magik: [90 99 98 91]
Monud: [145 133 143 142]
dal: [ 85 106 105 106]
Nogi: [175 118 167  91]
gone magik: [98 91 99] -> [90]
gone magik: [99 90 98] -> [91]
gone magik: [91 90 99] -> [98]
gone Nogi: [118  91 167] -> [175]
gone Monud: [145 142 143] -> [133]
gone Monud: [142 145 133] -> [143]

Sevez: [135 104 132 112  98 176 120]
Penak: [139 138 128  95 171 171 125]
nanal: [138 105 117 101 126 137 134]
gegap: [147 115 140 105  84 150 129]
sidi: [113 148 136 147 118  98 143]
fupo: [146  97 118  80 144 142 134]
zuk: [135  92 129 109  85 158 129]
Bosas: [128 126 118 127 146 144 134]
ral: [143  99 129 115 161 164 113]
ruma: [140 105 108  99 140 142 139]
rizi: [139 100 132 115 153 168 114]
gone sidi: [113 143 147  98 118 136] -> [148]
gone nanal: [105 138 134 117 126 137] -> [101]
gone rizi: [153 115 132 168 139 100] -> [114]
gone nanal: [117 101 105 137 126 134] -> [138]
gone sidi: [143 118 136 113  98 148] -> [147]
gone Penak: [128 171 171  95 125 138] -> [139]

foga: [142 127 156 157 151 151 125 129 135 135 126 139 121 147 152 116 141 143
 123 147 101 113 125 149 126 146 125 166 111 150 158 151 143 145 155 108
 142 125 150 140 128 121 147 139 126 137 140 130 138 135]
gapo: [142 127 156 157 151 151 125 129 135 135 126 139 121 147 152 120 141 143
 148 147 101 113 125 149 116 146 125 166 116 150 150 151 143 145 146 136
 142 136 122 140 128 121 147 139 133 137 109 130 138 135]
kima: [142 127 156 157 151 151 125 129 135 135 126 139 121 147 152 120 141 143
 123 147 101 113 125 149 116 146 125 166 116 150 158 151 143 145 155 108
 142 136 122 140 128 121 147 139 133 137 109 130 138 135]
gone foga: [158 125 150 126 150 135 156 139 126 135 127 140 166 140 125 135 151 143
 125 125 138 147 139 143 147 116 101 147 152 129 137 142 128 146 123 121
 142 149 111 130 151 157 145 113 141 121 126 151 155] -> [108]
gone foga: [143 158 121 156 129 113 139 140 125 135 108 125 126 142 155 140 111 125
 125 152 127 126 147 157 141 147 135 138 137 101 151 146 147 123 139 126
 149 121 145 151 143 150 116 150 135 130 166 142 151] -> [128]
gone kima: [142 135 108 101 121 147 125 143 120 136 142 138 158 147 151 128 157 149
 135 150 125 135 145 139 156 155 147 143 121 122 129 140 125 116 151 137
 123 130 127 151 116 166 133 139 146 152 141 126 113] -> [109]
gone kima: [155 143 101 147 108 142 138 151 149 150 137 157 116 147 126 121 158 121
 151 125 116 147 120 139 129 125 123 139 113 130 156 133 135 127 136 135
 145 143 141 151 166 109 142 146 135 125 152 122 140] -> [128]
[142 127 156 157 151 151 125 129 135 135 126 139 121 147 152 120 141 143
 148 147 101 113 125 149 116 146 125 166 116 150 150 151 143 145 146 136
 142 136 122 140 128 121 147 139 133 137 109 130 138 135] -> gapo
gone foga: [140 130 151 146 101 143 125 113 108 126 116 142 121 155 147 150 126 151
 121 157 138 135 149 125 145 140 147 158 139 147 137 129 135 135 152 156
 151 150 141 143 139 126 123 166 142 125 125 111 127] -> [128]
gone foga: [143 137 157 113 150 125 139 140 166 125 128 150 156 149 147 142 111 143
 121 126 146 158 147 135 142 140 151 151 145 151 125 135 135 126 121 101
 108 130 116 141 139 152 127 125 155 147 138 126 129] -> [123]

pimos: [128 101 135 132]
Tik: [118  79 126 143]
futuv: [130 101 135 132]
gekub: [123  95 124 125]
zife: [127  90 132 135]
Dage: [ 86 123 111 112]
gone gekub: [125 123  95] -> [124]
gone zife: [127 132  90] -> [135]
gone Dage: [112  86 123] -> [111]

Vekad: [122  85 131 127 135 115 134 144 131 124]
mepo: [129 136 121  94 129 150  74  81 135  82]
rini: [164 119 102 142 132 117 138 137 117 135]
kera: [135 139 122  90 121 128 101 170 140 127]
zuri: [136 152 152 142 119 154 138  78 129 137]
gone mepo: [129 136  94 129 121 150  82 135  74] -> [81]
gone mepo: [129  81 136  82  74 150 121  94 129] -> [135]

pek: [125 114 114 109 100 118 132 133 117 114 139 126 129 117 109 133 103 104
 119 102]
zipof: [131 107 110 115 101 122 136 127 114 114 144 125 127 121 108 133 105 101
 117  95]
maru: [123 168 128 104 118 117 145 166 137 143 140 145 165 136 122 168 129 138
 164 141]
kol: [145 143 154 161 162 160 127 151 146 142 137 155 126 166 170 117 146 160
 123 173]
gone maru: [165 122 145 118 168 168 123 145 117 166 104 143 137 140 141 136 129 128
 164] -> [138]
gone kol: [146 142 160 154 173 170 145 137 143 151 123 146 162 127 161 160 126 166
 117] -> [155]
gone pek: [103 117 117 126 129 125 114 102 133 132 114 114 109 100 104 109 139 133
 119] -> [118]
gone kol: [173 155 126 160 145 161 143 123 127 117 146 160 166 151 170 162 154 142
 146] -> [137]
gone maru: [143 145 166 137 168 168 104 117 118 128 138 145 129 164 165 141 140 136
 122] -> [123]

Geta: [153 179 124 126 155  96 156 143 134  98 161 155 121 130 140  80 120  99
 144 143 162 120 126 118 164 120 160 127 110 118 157 117]
suzol: [146 176 136 118 154 105 156 129 112 106 153 162 123 130 127  96 131 121
 131 151 154 116 135 114 167 137 146 117 112 110 141 123]
miz: [150 173 142 116 151 106 155 125 108 108 149 161 117 128 121 127 134 126
 125 150 153 110 143 112 171 140 141 116 121 107 129 128]
dotif: [148 173 142 115 147 108 154 122 104 110 149 159 120 128 119 104 135 131
 122 151 152 112 146 111 170 145 138 116 121 103 128 128]
kek: [149 174 141 115 149 108 155 123 104 109 148 163 120 128 119 103 135 130
 124 151 153 111 144 110 171 143 139 152 122 105 128 127]
sase: [154 176 134 121 150 100 155 136 117 102 154 157 118 128 129  92 127 113
 132 144 159 114 135 118 171 129 151 122 119 112 140 122]
gone kek: [174 143 163 171 104 153 148 109 155 122 120 149 123 115 128 135 111 141
 119 152 124 110 105 139 103 130 151 128 144 149 108] -> [127]
gone kek: [128 104 163 151 109 174 130 148 105 143 115 155 128 144 111 149 119 123
 152 103 171 139 127 124 141 110 135 122 120 149 108] -> [153]
gone miz: [121 153 116 126 112 142 151 171 150 128 141 108 149 150 155 125 161 116
 121 117 107 134 108 128 140 127 106 173 125 110 143] -> [129]
gone suzol: [146 127 154 137 106 156 153 114 123 135 131 117 118 129 130 141 167 110
 116 146 123 112 112 131 136 105 176 162 154 121 151] -> [96]

nup: [176 126 161 127 140]
pab: [179 124 161 158 135]
zubod: [142 132 134 141 128]
rol: [179 124 125 114 160]
fas: [117 131 116 123  97]
vuve: [179 124 161 158 180]
gone rol: [160 114 179 124] -> [125]
gone nup: [127 140 161 176] -> [126]
gone vuve: [161 158 180 124] -> [179]
gone fas: [131  97 117 123] -> [116]
gone rol: [179 114 125 160] -> [124]

Vuvi: [136 143 184 143 144 127 144]
vide: [159 103 104 105  88 139 140]
lif: [136 135 184 143  86 117 120]
gone vide: [139 104 105 103 140 159] -> [88]
gone vide: [103 159  88 139 104 105] -> [140]
gone lif: [120 135 184  86 136 117] -> [143]
gone vide: [139 159  88 105 103 140] -> [104]
gone vide: [104 103 140  88 139 159] -> [105]
gone lif: [120 135 184 117  86 143] -> [136]
gone vide: [140 103 139 105 159  88] -> [104]

Bego: [157 130 149 120 139 131 146 146 154 115 113 121 103 119 108 124 133  84
 106 146 142 129 125 141 117 113 143 100 128 109 112 137]
Lerob: [ 87 144 138 130 147 140 135 110 146 106 139 120 112  99 118  96 122  82
  95 150  95 167 154 113 149 114 131 105 121 104 157 129]
Tedud: [151 144 138 130 147 121 135 110 146 106 139 120 112  99 118  96 122  82
  95 150 151 167 154 113 149 114 131 105 121 104 157 129]
lukos: [151 144 125 130 147 140 135 110 146 106 139 120 112  99 125  96 122 168
  95 150 151 167 154 113 149 114 131 105 121 104 157 129]
gone lukos: [168 130 113 131 151 112 139 154  96 146 106 125 149 120 135 140 104 147
 150 157 105 110 144  99 151 122 125  95 121 114 129] -> [167]
gone Tedud: [113 104 121  96 146 147 135 139 114 106  95 167 150  82 121 105 154 130
 112 149 151 120 131  99 129 144 157 118 151 110 138] -> [122]
gone Bego: [157 121 139 129  84 142 146 117 124 149 133 128 137 113 131 143 146 112
 120 125 119 146 115 106 154 109 130 100 141 108 113] -> [103]

Bub: [116 114 115 182 137 165 132 142 158]
nalev: [111 101 179 179 150 180 123 122 154]
vem: [109 128 186 165 154 167 112 127 129]
mufum: [116 114 179 182 136 165 137 142 159]
gone vem: [109 127 186 112 129 154 165 167] -> [128]
gone mufum: [182 159 116 142 137 179 165 114] -> [136]
gone Bub: [182 132 115 158 165 137 116 142] -> [114]

Foroz: [136 186 162  82  99]
vatu: [164 163  74 123 129]
Fode: [ 82 181 108 170 133]
Fetu: [ 67 124  76 106 105]
gone Fode: [170 108 181  82] -> [133]
gone Fetu: [ 67 106 105  76] -> [124]
gone Fetu: [ 76 105  67 124] -> [106]
gone Foroz: [186  82  99 136] -> [162]
gone Fetu: [ 76  67 124 106] -> [105]
gone Fetu: [ 67  76 105 124] -> [106]
gone vatu: [129  74 164 123] -> [163]

lizor: [ 99 126 127 121 133 137 128]
dadaz: [113 141 128 118 119 131 126]
Tidi: [159 116 161 124 125  76  97]
viros: [105 124 149 136 148 178 162]
tanem: [124 146  97 158 103 158 136]
gone viros: [162 124 149 136 178 105] -> [148]
gone lizor: [137 126  99 128 133 121] -> [127]

Sadel: [110 108 176 111 102 157 112 120 132 135 134 136 107]
gof: [129 147 152  97 128 137 123 142 135 129 127 112 116]
tozed: [ 91 145 152 111 128 105 107 120 145 135 127 132 126]
gone Sadel: [134 110 176 135 132 107 112 120 136 102 157 111] -> [108]
gone Sadel: [111 132 108 135 120 102 157 136 110 107 112 176] -> [134]
gone Sadel: [120 108 136 132 110 176 135 107 157 134 111 102] -> [112]
gone Sadel: [157 112 132 107 102 108 136 111 120 176 134 110] -> [135]
gone gof: [147 129  97 135 123 137 129 127 142 152 112 116] -> [128]
gone gof: [129 123 137 129 147 142 112  97 127 152 135 128] -> [116]

laf: [151 123 120 126 110 115 132 124 139 137 133 116 103 137 118 152 146 136
 122 149 114 141 119 135 135 134 123 126 107 117 143 133 134 112 122 133
 104 142 133 132 122 149 136 111 138 137  97 138 153 121 140]
let: [ 88 165 136 148 142  91 119 135 143 125 138 137 132 139 141  92 120  98
 124 135 160 100 111 105 121 147 134 122 159 143 123 127 133 135 131 134
 135 112 121 107 131 133 164 147 135 122 133 113 167 113 161]
Fup: [143 126 108 119 120 141 118 105 149 116 139 128  92 149 159 140 140 135
 125 145 133 154 120 102 140 120 141 139 129 117 154 125 121 140 132 138
 107 131 164 122 136 152 119 125 131 129 106 129 134 107 127]
Duduz: [131 104 120 110 132 151 121 111 117 118 124 128 131 130 155 139 122 151
 136 118 123 150 146 117 134 110 128 145 125 116 128 102 119 149 138 116
 134 127 161 136 143 120  80 130 112 123 142 130  79 128  82]
Fesip: [109 137 132 138 138 151 110 136 118 139 137 125 141 153 151 118 130 140
 139 153 154 105 132 103 131 147  98 136 123 115 128 136 139 139 145 100
 139 122 130 118 161 122 111 140 123 129 118 126 111 109 138]
zopo: [106 123 106 144 138 121  98 125 118 115 146 170 131 107 147 138 139 135
 107 127 128 141 111 122 130 140 150 129 134 121 138 119 115 143 133 111
 154 121 123 112 137 153 119 118 109 112 148 101 141 134 138]
nage: [ 99 115 121 142 147 137 101 133  98 121 137 157 155 113 152 128 126 146
 127 121 134 123 134 117 128 136 123 135 129 117 121 117 121 153 144  90
 168 117 121 123 151 122  91 133 103 114 158 111  96 139 107]
gone let: [122 142 135  91 143 111 137 159 133 164 127 112 133 135 165 135  98 148
 160 119 135 113 139 143  88 132 141 113 105 100 135 147 161 136 131 133
 147 124 122 131 138 123 121 107 134 134 125 120 167 121] -> [92]
gone Duduz: [146 131 130 151 125 128 139 120 136 121 143 130 123  82 128 120 149 110
 138 116 128 123 150 145 155 118 134 134 117  79 130 151 116 112 110 136
 128 111 104 122 117 161 131 118 119 142 102 127  80 124] -> [132]
gone Fesip: [118 109 147 130 130 129 128 139 139 140 109 145 123 153 122 118  98 100
 138 105 137 138 153 132 125 123 139 137 154 138 139 136 118 131 122 118
 141 161 111 151 136 136 126 132 111 103 151 115 139 140] -> [110]
gone Duduz: [125 128 110 131 104 117 151 143  82 132  80 116 118 134  79 136 130 131
 120 119 124 110 130 127 139 128 102 122 149 128 118 111 138 142 151 150
 134 161 146 155 123 116 117 112 130 120 128 123 121 136] -> [145]
[143 126 108 119 120 141 118 105 149 116 139 128  92 149 159 140 140 135
 125 145 133 154 120 102 140 120 141 139 129 117 154 125 121 140 132 138
 107 131 164 122 136 152 119 125 131 129 106 129 134 107 127] -> Fup

zan: [132 132 130 132 139 130 131 132 141 131 136 129 131 129 131 132 133 131
 131 138 130 143 130 131 134]
Dip: [136 131 129 132 145 131 130 130 134 143 131 130 146 130 132 140 130 132
 132 132 130 130 141 131 140]
Paz: [131 144 138 146 135 129 133 133 137 131 130 129 131 139 134 135 134 132
 130 148 129 129 130 130 145]
zogu: [130 137 129 132 133 130 132 132 139 131 132 129 132 130 133 136 132 132
 131 146 130 130 145 130 133]
Suro: [132 132 130 132 131 129 132 132 136 136 129 130 131 129 141 131 156 131
 132 136 129 131 135 146 132]
zaro: [144 137 131 131 131 134 132 137 144 132 130 136 154 129 131 132 134 146
 131 133 133 134 130 145 145]
fiz: [134 131 129 131 132 131 130 132 176 134 130 129 131 130 131 136 132 131
 133 133 131 130 131 131 134]
mefo: [135 131 129 132 132 131 129 132 138 133 130 129 132 130 146 131 137 131
 130 133 130 133 130 130 142]
gone mefo: [129 130 138 142 137 132 130 133 132 130 130 132 133 131 132 131 130 129
 131 129 135 133 130 131] -> [146]
gone mefo: [129 130 133 129 130 130 130 132 130 138 133 131 132 132 131 146 133 131
 131 129 132 130 135 142] -> [137]
gone Dip: [145 140 131 132 132 131 130 143 130 130 130 146 132 130 130 136 130 131
 129 132 140 134 132 131] -> [141]
[131 144 138 146 135 129 133 133 137 131 130 129 131 139 134 135 134 132
 130 148 129 129 130 130 145] -> Paz
gone zogu: [132 136 133 132 132 132 132 129 133 131 139 133 130 130 132 130 131 145
 130 130 137 130 132 129] -> [146]
[144 137 131 131 131 134 132 137 144 132 130 136 154 129 131 132 134 146
 131 133 133 134 130 145 145] -> zaro

